Below are the code and all the weights of a small trained network. Each question names an input and a class and asks about switching units off, where a switched-off unit gives its printed mean instead of its output.

import numpy as np


def w(rows, s, z=0):
    codes = np.array(rows[::2]) - 128.0
    scale = np.full(codes.shape[1], s)
    scale[-1] = z or s
    return codes * scale


def norm(h):
    return h / np.sqrt((h * h).mean(-1, keepdims=True) + 1e-5)


def f(y):
    return np.maximum(y, 0)


def log_softmax(a):
    a = a - a.max(-1, keepdims=True)
    return a - np.log(np.exp(a).sum(-1, keepdims=True))


def net(x, mask):
    res = np.array(x, float).reshape(1, 2) / 4 @ E
    u = 0
    for l in range(2):
        y = f(norm(res) @ A[l][:, :-1].T + A[l][:, -1])
        res = res + np.where(mask[u : u + 4], y, B[l][:, -1]) @ B[l][:, :-1]
        u += 4
    return log_softmax(norm(res)[-1] @ U[:, :-1].T + U[:, -1])


A, B = {}, {}
E = w([
[203,42,104,120,145,168,95,119,70,88,164,2],'x0',
[107,163,112,87,232,176,147,181,79,38,18,196],'x1',
],0.0062)
A[0] = w([
[134,99,92,136,186,161,136,122,68,61,111,58,108],'L0N1',
[144,128,132,137,154,147,157,106,72,65,123,90,58],'L0N2',
[100,164,114,149,134,125,161,112,130,119,101,250,7],'L0N3',
[126,115,127,122,207,150,107,144,89,63,67,149,86],'L0N4',
],0.011,0.0015)
B[0] = w([
[139,185,189,95,142,93,35,204,176,123,85,159,251],'L0N1',
[100,34,91,83,183,153,84,168,127,133,84,104,198],'L0N2',
[132,93,148,86,163,127,32,189,146,134,94,109,246],'L0N3',
[140,154,100,178,58,126,254,29,96,131,203,114,240],'L0N4',
],0.0073,0.011)
A[1] = w([
[141,186,88,148,150,161,245,97,67,33,109,154,119],'L1N1',
[181,48,138,142,188,166,56,160,115,115,121,68,212],'L1N2',
[125,128,93,207,42,105,155,71,142,165,228,86,29],'L1N3',
[65,156,153,125,137,101,85,170,188,170,89,210,2],'L1N4',
],0.011,0.00078)
B[1] = w([
[71,71,86,253,112,178,221,11,86,205,205,157,192],'L1N1',
[129,187,165,67,107,65,72,198,200,124,88,152,250],'L1N2',
[81,121,86,176,183,196,224,75,55,108,107,190,228],'L1N3',
[202,123,146,64,120,100,48,190,148,81,122,42,237],'L1N4',
],0.0063,0.014)
U = w([
[163,144,131,49,130,86,38,173,173,124,118,86,255],'0',
[80,107,52,201,151,190,245,2,57,159,175,165,1],'1',
],0.0053,6.2e-05)

Each question gives the input, the list of numbers given to net, and the class t.
The units are the neurons (one row each of A and B). Each row of codes is followed by its name. A weight is (code - 128) times the scale printed after its matrix; where a second scale follows, it is the last column's (A, B and U).
mask holds one flag per neuron, layer by layer. A switched-off neuron (its flag False) gives its mean, the last column of its row in B, instead of its output. The means were averaged over made-up inputs and are rounded, as every weight is.
A unit's drop is (log p(t) with every unit on - log p(t) with that unit switched off) / (log p(t) with every unit on - log p(t) with every unit switched off).
most important unit: the unit with the biggest drop
k most important neurons: the k neurons with the biggest drops, biggest first
k most important neurons of layer l: the k neurons of layer l with the biggest drops, biggest first
drop of u: that unit's drop, to one decimal
input [0,-7], class 1: most important unit -> L0N1
input [2,-5], class 1: 2 most important neurons -> (L0N1, L0N3)
input [-1,-4], class 1: 2 most important neurons of layer 0 -> (L0N3, L0N1)
input [7,-8], class 1: 3 most important neurons -> (L0N3, L0N1, L0N2)
input [5,8], class 1: 2 most important neurons of layer 0 -> (L0N4, L0N3)
input [-4,-6], class 1: 3 most important neurons -> (L0N1, L0N3, L1N3)
input [-6,7], class 1: 2 most important neurons -> (L0N1, L0N4)
input [1,-4], class 1: 2 most important neurons of layer 0 -> (L0N1, L0N3)
input [1,2], class 1: 2 most important neurons of layer 0 -> (L0N4, L0N3)
input [0,-1], class 1: drop of L0N2 -> 0.9
input [-2,-5], class 1: drop of L0N3 -> 1.3
input [-4,-8], class 1: drop of L0N1 -> 1.6
